The symbols move the elements like this.
* | @ § + ! &
q925 | q88 q658 q614 q752 q92
q585 | q176 q726 q752 q103 q21
q726 | q925 q176 q92 q21 q953
q752 | q397 q92 q925 q585 q726
q501 | q986 q842 q680 q462 q209
q452 | q103 q119 q525 q942 q280
q92 | q614 q397 q658 q726 q176
q953 | q92 q752 q176 q835 q585
q103 | q953 q21 q585 q946 q525
q525 | q585 q835 q21 q452 q119
q119 | q21 q103 q835 q280 q946
q88 | q441 q536 q196 q397 q614
q176 | q658 q925 q397 q953 q752
q658 | q536 q88 q22 q92 q397
q654 | q346 q577 q578 q441 q695
q957 | q842 q501 q565 q346 q462
q536 | q695 q441 q411 q614 q22
q577 | q462 q346 q927 q695 q447
q956 | q119 q452 q946 q951 q942
q680 | q669 q595 q951 q501 q842
q946 | q835 q525 q103 q956 q452
q21 | q752 q953 q726 q525 q835
q614 | q196 q22 q536 q925 q658
q951 | q280 q942 q956 q680 q595
q462 | q565 q209 q501 q578 q927
q695 | q578 q447 q577 q196 q411
q565 | q595 q680 q986 q957 q501
q578 | q957 q927 q462 q654 q577
q447 | q927 q578 q346 q411 q654
q669 | q452 q956 q280 q986 q951
q411 | q577 q654 q447 q536 q441
q280 | q525 q946 q119 q669 q956
q196 | q654 q411 q695 q88 q536
q22 | q411 q196 q441 q658 q88
q835 | q726 q585 q953 q119 q103
q842 | q951 q986 q595 q209 q565
q927 | q501 q957 q209 q577 q346
q441 | q447 q695 q654 q22 q196
q209 | q680 q565 q842 q927 q957
q942 | q946 q280 q452 q595 q669
q397 | q22 q614 q88 q176 q925
q986 | q942 q951 q669 q565 q680
q595 | q956 q669 q942 q842 q986
q346 | q209 q462 q957 q447 q578

In the rows, 449 means zero.

The rows follow the links: the fewer symbols apart two elements are, the more alike their rows tend to be.

Each row is also shifted at random along 2 hidden directions that mean nothing.

Some elements, each with a row of numbers:
q925: [452,436,302,515,529,443,527,428,465,512,473,376,541,513,522,516,493,444,475,483,568,458,529,425,458,549,455,516,383,463,411,452,400,504,435,414,361,471,485,392,447,438,444,447,476,457,447,483,486,437,422,440,448,476,463,432,441,462,482,468,453,519,437,404,605]
q565: [477,426,586,464,402,534,414,430,471,418,410,449,408,384,443,499,441,408,503,469,398,379,424,569,403,328,450,399,512,492,477,417,474,496,441,468,494,411,405,435,432,454,486,495,421,394,494,485,444,481,520,493,440,466,421,463,491,419,392,429,482,426,503,552,568]
q946: [439,564,463,490,435,371,414,444,409,424,474,476,435,501,389,353,484,490,353,447,414,443,359,413,551,395,513,432,407,383,522,523,514,504,383,388,508,518,466,403,466,488,436,438,415,436,455,393,394,478,407,472,434,382,407,523,436,472,479,470,526,394,406,438,300]
q752: [416,435,326,516,477,428,446,420,409,483,446,425,587,451,506,391,456,588,425,499,520,433,532,361,476,553,451,468,377,473,468,468,438,475,440,414,417,490,538,401,447,467,457,401,424,466,437,429,430,403,410,482,436,464,478,437,438,494,447,489,490,483,424,463,227]
q658: [488,439,341,467,548,438,497,510,385,488,520,397,589,476,467,459,453,482,479,458,466,510,483,421,419,539,440,501,419,477,352,454,397,445,467,421,364,478,448,476,474,445,449,490,531,418,442,490,467,376,405,419,419,499,428,447,425,511,441,489,390,467,420,372,414]
q927: [469,414,587,409,436,541,411,490,439,359,594,593,471,359,445,464,372,432,496,394,365,535,458,438,405,423,391,398,503,454,400,473,509,379,515,530,472,390,435,615,471,480,437,493,514,402,524,455,500,439,443,451,450,452,473,458,524,479,363,420,314,461,501,458,368]
q942: [408,560,479,476,404,414,461,383,450,422,417,437,378,486,378,411,494,394,400,493,430,398,385,506,471,392,496,456,416,348,521,450,486,529,373,430,501,445,450,378,393,462,405,423,379,426,462,441,460,541,440,486,475,373,408,468,437,371,565,448,609,470,451,526,487]
q346: [472,370,500,399,413,559,389,393,466,429,532,493,429,381,420,476,367,414,454,511,406,470,471,460,517,401,434,483,435,413,478,447,475,410,543,440,535,438,499,453,438,363,406,417,490,424,488,479,530,558,561,441,517,491,459,486,489,434,484,471,370,452,537,523,455]
q411: [474,362,424,347,457,437,472,505,468,484,411,456,391,437,468,476,376,402,495,384,455,513,469,422,369,504,377,454,519,475,364,385,372,306,517,505,404,403,398,553,474,417,427,430,493,508,384,472,481,407,468,363,459,487,491,390,427,448,460,443,342,445,466,348,535]
q835: [408,460,351,515,435,405,422,373,484,544,341,354,398,535,459,402,538,478,340,540,534,343,387,410,614,391,551,455,366,464,623,461,443,560,425,325,499,555,512,253,441,367,499,366,350,513,397,402,362,532,550,475,462,463,478,497,391,448,451,464,513,413,418,505,502]
q953: [407,410,334,510,469,420,494,385,533,508,358,368,443,505,556,470,526,474,415,457,597,382,529,389,500,504,503,458,391,502,540,454,423,506,413,405,420,481,498,337,449,438,517,400,364,550,424,433,414,438,474,480,464,454,503,436,411,451,420,422,488,502,409,448,604]
q501: [474,445,646,474,427,525,420,533,443,346,523,549,481,348,437,498,409,460,526,356,357,477,466,503,323,380,392,348,556,506,370,476,525,410,429,551,435,373,381,610,489,562,490,558,493,381,540,466,433,347,396,472,390,439,424,435,539,485,306,402,380,438,466,451,388]
q986: [448,493,564,469,376,478,400,416,421,399,383,450,432,370,389,418,452,459,461,497,390,359,420,556,390,370,446,416,488,440,474,427,462,484,408,466,491,421,423,408,401,480,434,462,397,385,473,455,434,480,463,480,438,425,409,426,472,394,497,459,595,427,471,573,362]
q196: [484,368,394,374,477,424,458,528,426,517,400,395,432,458,439,452,389,444,474,450,438,513,442,446,396,473,400,485,498,494,360,402,357,364,523,449,410,457,381,487,474,388,435,453,511,467,365,478,439,395,480,380,454,518,449,428,403,460,465,475,379,399,437,362,455]
q577: [448,365,464,361,419,525,423,414,473,440,486,507,409,398,432,469,357,402,467,473,406,486,474,428,479,456,412,474,448,411,451,435,432,360,540,475,503,407,487,486,444,376,397,403,465,461,446,473,524,536,519,396,515,488,493,444,463,407,496,463,366,477,510,471,479]
q92: [436,424,304,516,514,449,524,407,467,522,462,379,536,509,543,508,503,454,468,488,581,439,536,410,480,561,461,515,383,457,458,454,384,496,434,413,368,459,494,382,431,430,445,438,463,484,451,475,484,434,425,464,460,464,461,430,435,452,479,466,463,513,424,440,596]
q951: [432,536,538,458,372,437,413,431,414,381,401,489,434,408,370,399,450,466,437,479,370,396,414,503,395,414,451,414,467,382,457,459,486,479,388,484,493,412,435,445,398,499,421,447,397,387,476,432,444,454,395,484,442,384,409,431,473,388,523,457,603,439,464,538,295]

Start, symbols taken left to right, then the element you end at.
Answers are names.
[515,415,408,399,523,418,480,550,406,506,467,409,498,467,448,452,412,455,490,421,424,536,448,450,400,513,400,481,469,502,314,436,361,390,490,444,361,470,394,504,484,424,429,490,540,441,401,487,440,348,413,379,406,502,437,425,426,515,432,462,335,403,423,324,391]
§ ! §: q536
[394,524,522,457,421,411,520,427,498,399,402,469,363,474,450,495,524,350,473,363,473,405,433,526,368,443,471,424,489,392,449,463,461,476,332,531,433,387,379,488,384,535,425,463,370,447,484,455,467,457,369,487,476,358,417,406,453,375,493,405,567,519,444,442,664]
+ + &: q946
[402,431,336,513,481,425,501,429,485,486,424,416,511,497,551,449,513,520,445,430,571,421,539,368,453,550,464,426,405,507,484,459,435,469,423,436,393,460,501,423,454,480,503,422,405,527,430,403,431,392,419,478,434,455,494,418,430,481,418,429,465,528,396,439,437]
! + @: q925
[475,420,581,441,447,555,448,477,494,376,537,519,424,414,481,535,437,381,509,394,405,487,473,519,399,378,423,395,514,483,432,437,504,433,464,528,461,388,417,555,462,473,483,529,475,402,515,484,498,465,474,470,449,459,448,468,530,463,344,396,345,478,494,462,661]
& + +: q680
[416,441,394,503,466,396,490,442,514,488,370,417,416,528,564,450,535,477,408,390,566,422,481,388,487,471,497,405,437,495,536,478,447,492,405,437,428,478,465,417,472,472,527,433,361,546,422,386,383,389,435,488,446,408,508,439,426,486,360,396,441,472,385,403,551]
! &: q119
[460,356,443,346,448,481,439,455,487,468,444,496,386,399,443,477,381,423,486,416,448,510,480,431,408,487,396,466,478,422,398,406,397,315,523,501,453,402,453,526,447,386,418,404,486,492,415,463,513,475,495,387,510,472,490,426,433,418,480,455,351,459,507,422,487]
+ § !: q577
[470,400,539,455,420,560,390,378,475,466,427,396,390,431,409,516,450,383,468,565,413,348,414,559,514,302,485,470,453,465,556,422,461,538,507,398,530,456,462,318,433,338,476,459,447,394,491,507,479,602,627,460,481,506,432,513,458,391,457,467,460,425,527,597,663]
§ !: q957
[411,573,500,489,439,365,500,442,474,397,451,480,378,527,429,447,527,359,403,386,463,456,396,462,465,423,489,434,444,355,499,501,495,486,353,458,465,442,411,464,420,510,429,452,394,468,474,425,437,459,356,494,440,355,417,463,451,413,488,402,524,463,427,411,581]
@ + !: q525
[426,546,473,489,462,347,489,477,497,425,443,472,385,549,507,448,542,405,408,346,493,470,397,406,500,425,499,393,462,420,515,510,498,488,364,444,451,480,406,490,468,518,485,471,407,500,465,400,409,418,361,485,414,361,445,487,437,470,383,387,451,451,382,339,578]
+ @: q726
[468,388,550,431,433,546,418,430,486,403,531,509,422,394,445,534,411,385,490,458,403,464,464,496,467,370,424,448,479,457,455,462,493,445,501,485,506,412,448,480,450,414,456,484,478,396,517,474,505,514,520,461,474,453,452,482,511,443,408,421,371,456,516,508,575]
& @ @ +: q669
[458,458,575,471,375,495,390,433,416,428,399,447,435,380,401,448,439,452,471,507,374,350,422,567,400,340,446,403,504,469,487,435,490,492,441,466,498,418,423,415,434,471,481,480,428,390,491,454,423,485,499,480,442,465,409,445,486,416,424,445,548,396,493,587,395]
! +: q842
[442,357,439,390,430,548,437,345,530,482,474,436,340,445,449,529,414,337,456,531,464,433,467,475,543,412,448,524,424,389,525,407,423,435,537,439,519,438,502,389,406,314,417,389,452,477,460,482,538,627,604,413,545,503,490,485,438,367,523,458,390,495,539,529,724]
@ + @ +: q942
[424,513,460,496,459,361,456,509,447,429,443,497,463,509,509,400,508,516,381,338,474,473,438,355,470,453,480,375,467,484,485,509,515,464,390,442,442,482,428,519,500,535,505,466,408,500,433,375,366,355,363,499,396,386,476,469,455,526,340,398,426,430,356,369,363]
@ @: q92
[458,338,395,348,431,460,440,419,471,500,396,408,353,443,427,482,395,407,455,487,450,476,457,455,452,471,412,507,460,435,441,375,366,357,536,449,499,434,454,420,434,337,407,386,473,496,373,471,494,518,563,372,513,516,495,410,402,393,520,473,385,451,512,461,556]
! ! & +: q536
[431,506,531,469,374,462,448,394,444,436,360,425,383,413,397,444,469,425,440,499,413,346,409,558,416,372,464,425,460,405,503,419,464,506,399,461,485,407,432,368,396,477,434,439,381,409,471,451,433,503,468,478,458,414,416,426,459,357,518,455,626,455,490,561,477]
@ & §: q280
[500,391,379,398,489,419,483,508,443,529,404,357,443,485,444,491,412,413,481,464,447,488,427,467,417,486,422,496,474,499,372,387,341,387,504,419,399,457,402,438,465,367,446,472,508,460,373,492,423,419,484,382,457,515,450,435,398,456,463,471,384,402,454,371,555]
§ § @ §: q927
[418,578,496,480,446,358,485,455,456,414,465,492,379,518,443,417,524,397,392,395,449,465,382,434,497,409,508,419,437,372,506,519,507,489,369,455,477,462,427,472,439,511,450,453,407,466,473,398,433,459,367,493,421,346,425,493,443,456,459,429,506,460,409,402,511]
§ & ! !: q951
[501,419,353,439,545,427,519,496,469,548,436,343,466,519,475,529,467,376,479,469,512,483,456,486,443,519,440,522,447,495,378,406,339,455,486,409,354,468,407,404,460,383,447,477,521,457,423,505,479,424,460,387,452,523,440,443,405,467,460,471,384,433,447,342,704]
@ @: q447
[503,404,332,458,534,427,495,479,422,526,480,366,524,498,446,477,454,440,460,516,470,476,455,454,465,513,441,524,418,479,381,424,359,478,487,400,385,487,449,401,453,374,441,472,523,426,423,503,455,425,460,402,432,516,415,458,406,459,481,494,412,435,429,383,531]
! @ & !: q925
